Below is a small trained network, with its code and all its weights. Each question gives an input and a class and asks what happens when units are switched off, that is, made to give their printed mean instead of their output.

import numpy as np


def w(rows, s, z=0):
    codes = np.array(rows[::2]) - 128.0
    scale = np.full(codes.shape[1], s)
    scale[-1] = z or s
    return codes * scale


def norm(h):
    return h / np.sqrt((h * h).mean(-1, keepdims=True) + 1e-5)


def f(y):
    return np.maximum(y, 0)


def log_softmax(a):
    a = a - a.max(-1, keepdims=True)
    return a - np.log(np.exp(a).sum(-1, keepdims=True))


def net(x, mask):
    res = np.array(x, float).reshape(1, 6) / 4 @ E
    u = 0
    for l in range(4):
        y = f(norm(res) @ A[l][:, :-1].T + A[l][:, -1])
        res = res + np.where(mask[u : u + 4], y, B[l][:, -1]) @ B[l][:, :-1]
        u += 4
    return log_softmax(norm(res)[-1] @ U[:, :-1].T + U[:, -1])


A, B = {}, {}
E = w([
[191,2,137],'x0',
[148,100,84],'x1',
[130,131,127],'x2',
[143,111,96],'x3',
[57,80,88],'x4',
[197,174,169],'x5',
],0.007)
A[0] = w([
[120,1,154,6],'0.n1',
[181,249,22,231],'0.n2',
[119,213,148,183],'0.n3',
[76,162,209,112],'0.n4',
],0.0078,0.0022)
B[0] = w([
[136,4,195,217],'0.n1',
[35,59,254,253],'0.n2',
[93,32,116,217],'0.n3',
[150,14,70,182],'0.n4',
],0.0079,0.0047)
A[1] = w([
[52,119,156,192],'1.n1',
[68,96,1,110],'1.n2',
[101,124,195,183],'1.n3',
[76,235,226,9],'1.n4',
],0.0089,0.0012)
B[1] = w([
[177,78,9,253],'1.n1',
[123,147,209,200],'1.n2',
[170,2,85,235],'1.n3',
[186,28,133,188],'1.n4',
],0.0089,0.0047)
A[2] = w([
[4,143,80,254],'2.n1',
[124,197,132,117],'2.n2',
[215,131,111,144],'2.n3',
[135,145,104,112],'2.n4',
],0.012,0.0047)
B[2] = w([
[86,248,81,253],'2.n1',
[165,20,127,128],'2.n2',
[28,165,195,196],'2.n3',
[170,107,97,128],'2.n4',
],0.011,0.0047)
A[3] = w([
[121,129,135,73],'3.n1',
[254,95,163,175],'3.n2',
[161,94,120,7],'3.n3',
[189,143,203,128],'3.n4',
],0.015,0.0023)
B[3] = w([
[141,131,121,128],'3.n1',
[195,254,92,254],'3.n2',
[145,110,147,175],'3.n3',
[96,153,223,188],'3.n4',
],0.0086,0.0063)
U = w([
[106,125,64,82],'0',
[171,140,150,62],'1',
[100,251,133,252],'2',
],0.02,0.0038)

Each question gives the input, the list of numbers given to net, and the class t.
The units are the neurons (one row each of A and B). Each row of codes is followed by its name. A weight is (code - 128) times the scale printed after its matrix; where a second scale follows, it is the last column's (A, B and U).
mask holds one flag per neuron, layer by layer. A switched-off neuron (its flag False) gives its mean, the last column of its row in B, instead of its output. The means were averaged over made-up inputs and are rounded, as every weight is.
A unit's drop is (log p(t) with every unit on - log p(t) with that unit switched off) / (log p(t) with every unit on - log p(t) with every unit switched off).
The circuit of an input: a set's keep is (log p(t) with only the set's units on - log p(t) with every unit switched off) / (log p(t) with every unit on - log p(t) with every unit switched off). Starting from the 12 units with the biggest drops (on a tie, the unit counted first), units are removed one at a time, each time the one whose removal leaves the highest keep (on an exact tie, the one counted first), for as long as the keep stays at least 0.8.
circuit, biggest first: the units of the circuit, biggest drop first
most important unit: the unit with the biggest drop
k most important neurons: the k neurons with the biggest drops, biggest first
k most important neurons of layer l: the k neurons of layer l with the biggest drops, biggest first
drop of u: that unit's drop, to one decimal
input [-8,3,-1,0,-5,2], class 1: 2 most important neurons : (1.n4 2.n1)
input [-3,0,-8,8,-6,4], class 1: most important unit : 0.n2
input [6,7,7,5,-2,1], class 2: circuit, biggest first : (3.n2 0.n2 1.n3)
input [-5,-6,1,-7,5,1], class 0: circuit, biggest first : (1.n1 1.n3)
input [-3,6,-3,6,7,-5], class 2: circuit, biggest first : (2.n1 1.n3)
input [-2,2,-8,-8,1,-5], class 2: 4 most important neurons : (2.n1 0.n2 0.n1 1.n3)
input [4,8,-3,5,-2,-3], class 1: 3 most important neurons of layer 1 : (1.n1 1.n3 1.n2)
input [-1,2,-7,-3,5,-3], class 2: 2 most important neurons : (2.n1 0.n2)
input [1,3,-1,-1,-5,-8], class 1: circuit, biggest first : (2.n1 0.n2 1.n2)
input [0,8,1,-4,5,-1], class 2: 3 most important neurons : (1.n3 1.n4 0.n2)
input [8,7,-7,-5,-2,6], class 2: 2 most important neurons : (3.n2 0.n2)
input [-8,4,1,-2,-1,-3], class 0: 3 most important neurons of layer 1 : (1.n1 1.n4 1.n3)
input [-3,3,-3,6,2,-2], class 2: 2 most important neurons : (2.n1 0.n1)
input [2,5,-5,-2,7,3], class 1: 3 most important neurons : (2.n1 0.n1 0.n2)
input [2,5,7,4,-6,-6], class 1: 3 most important neurons : (2.n1 1.n1 0.n2)
input [-5,4,-7,-3,-4,0], class 0: most important neuron : (0.n3)
input [8,0,5,-6,-4,1], class 2: 2 most important neurons of layer 0 : (0.n2 0.n3)
input [-3,7,1,-1,-8,3], class 1: 2 most important neurons : (0.n2 1.n3)
input [-8,2,-3,5,-3,8], class 1: drop of 0.n2 : 0.2
input [-3,-2,5,-4,-6,5], class 1: 2 most important neurons of layer 1 : (1.n3 1.n4)
input [-7,8,-5,8,-5,7], class 1: most important neuron of layer 0 : (0.n2)
